Below is a small trained network, with its code and all its weights. Each question gives an input and a class and asks what happens when units are switched off, that is, made to give their printed mean instead of their output.

import numpy as np


def w(rows, s, z=0):
    codes = np.array(rows[::2]) - 128.0
    scale = np.full(codes.shape[1], s)
    scale[-1] = z or s
    return codes * scale


def f(y):
    return np.maximum(y, 0)


def log_softmax(a):
    a = a - a.max(-1, keepdims=True)
    return a - np.log(np.exp(a).sum(-1, keepdims=True))


def net(x, mask):
    res = np.array(x, float).reshape(1, 6) / 4 @ E
    y = f(res @ A[0][:, :-1].T + A[0][:, -1])
    res = res + np.where(mask, y, B[0][:, -1]) @ B[0][:, :-1]
    return log_softmax(res[-1] @ U[:, :-1].T + U[:, -1])


A, B = {}, {}
E = w([
[106,134,127,220,106,92,123,197,90,92],'x0',
[189,134,108,121,25,194,127,147,39,138],'x1',
[57,127,124,130,100,178,196,133,170,50],'x2',
[48,151,94,60,72,116,124,220,123,140],'x3',
[83,255,199,182,226,85,119,134,87,52],'x4',
[35,216,28,85,120,125,195,164,179,129],'x5',
],0.009)
A[0] = w([
[124,174,146,111,63,118,80,223,52,154,119],'neuron 1',
[244,50,78,39,6,209,168,80,137,176,99],'neuron 2',
[203,190,151,178,135,132,124,178,55,103,114],'neuron 3',
[122,171,48,128,110,157,166,165,133,76,252],'neuron 4',
[31,197,51,185,98,134,177,193,128,72,139],'neuron 5',
[188,158,99,125,131,113,127,112,93,178,206],'neuron 6',
[112,115,88,92,170,161,192,57,163,102,93],'neuron 7',
[119,116,40,42,132,128,173,184,162,161,71],'neuron 8',
[234,123,197,231,151,149,133,113,90,42,112],'neuron 9',
],0.011,0.0032)
B[0] = w([
[182,207,106,83,162,92,136,166,157,107,194],'neuron 1',
[158,159,120,85,4,63,126,190,99,95,253],'neuron 2',
[143,172,137,103,165,134,108,62,144,153,199],'neuron 3',
[95,191,136,141,78,154,152,120,91,130,191],'neuron 4',
[119,143,124,120,20,105,200,124,110,111,224],'neuron 5',
[146,180,100,105,127,130,147,112,158,91,176],'neuron 6',
[137,193,125,134,206,128,111,108,134,149,173],'neuron 7',
[153,162,172,162,171,140,86,63,124,123,195],'neuron 8',
[84,75,150,199,85,135,89,32,130,171,244],'neuron 9',
],0.014,0.018)
U = w([
[147,156,124,94,225,158,140,123,184,132,101],'0',
[119,87,126,119,151,190,147,166,105,128,25],'1',
[133,7,146,149,139,149,93,142,160,148,105],'2',
[198,133,123,76,101,124,113,147,113,126,162],'3',
[91,142,134,123,129,148,198,133,125,101,255],'4',
[112,134,156,158,141,155,134,50,142,146,102],'5',
],0.013,0.0048)

Each question gives the input, the list of numbers given to net, and the class t.
The units are the neurons (one row each of A and B). Each row of codes is followed by its name. A weight is (code - 128) times the scale printed after its matrix; where a second scale follows, it is the last column's (A, B and U).
mask holds one flag per neuron, in row order. A switched-off neuron (its flag False) gives its mean, the last column of its row in B, instead of its output. The means were averaged over made-up inputs and are rounded, as every weight is.
A unit's drop is (log p(t) with every unit on - log p(t) with that unit switched off) / (log p(t) with every unit on - log p(t) with every unit switched off).
The circuit of an input: a set's keep is (log p(t) with only the set's units on - log p(t) with every unit switched off) / (log p(t) with every unit on - log p(t) with every unit switched off). Starting from all 9 units, units are removed one at a time, each time the one whose removal leaves the highest keep (on an exact tie, the one counted first), for as long as the keep stays at least 0.8.
circuit, biggest first: the units of the circuit, biggest drop first
unit that matters most: the unit with the biggest drop
top k neurons: the k neurons with the biggest drops, biggest first
drop of u: that unit's drop, to one decimal
input [-8,-8,-6,2,-6,7], class 0: unit that matters most -> neuron 9
input [-1,-6,6,-1,-4,5], class 5: top 2 neurons -> neuron 8; neuron 2
input [-7,8,-2,-3,5,-2], class 5: top 2 neurons -> neuron 9; neuron 3
input [-3,-8,-6,-1,-2,-4], class 0: top 2 neurons -> neuron 2; neuron 9
input [-1,6,-2,-4,7,5], class 5: top 2 neurons -> neuron 2; neuron 3
input [-5,-5,-5,-1,5,1], class 0: top 3 neurons -> neuron 9; neuron 2; neuron 5
input [1,-6,-2,8,7,-5], class 0: top 2 neurons -> neuron 2; neuron 9
input [6,6,-4,-1,6,3], class 5: top 2 neurons -> neuron 2; neuron 3
input [-7,0,-8,1,5,3], class 0: top 3 neurons -> neuron 2; neuron 9; neuron 5
input [-3,-3,1,-3,5,4], class 4: top 4 neurons -> neuron 9; neuron 8; neuron 3; neuron 5
input [-3,-8,8,4,2,-6], class 0: circuit, biggest first -> neuron 9; neuron 2
input [-1,-3,7,-6,-3,2], class 0: top 2 neurons -> neuron 9; neuron 7
input [2,1,6,-2,-2,-1], class 4: circuit, biggest first -> neuron 1; neuron 8; neuron 3
input [3,7,-4,-1,1,-8], class 5: top 2 neurons -> neuron 9; neuron 3
input [8,-3,-2,1,-2,-3], class 5: circuit, biggest first -> neuron 2
input [4,-2,-6,4,-1,-1], class 0: top 2 neurons -> neuron 2; neuron 5
input [-5,-3,1,-4,-3,-3], class 3: drop of neuron 2 -> 0.3
input [-4,5,-4,7,8,-4], class 0: drop of neuron 2 -> 0.4
input [3,0,-6,-6,0,-7], class 5: drop of neuron 1 -> 0.0
input [-3,-1,-4,2,1,1], class 0: drop of neuron 9 -> 0.5
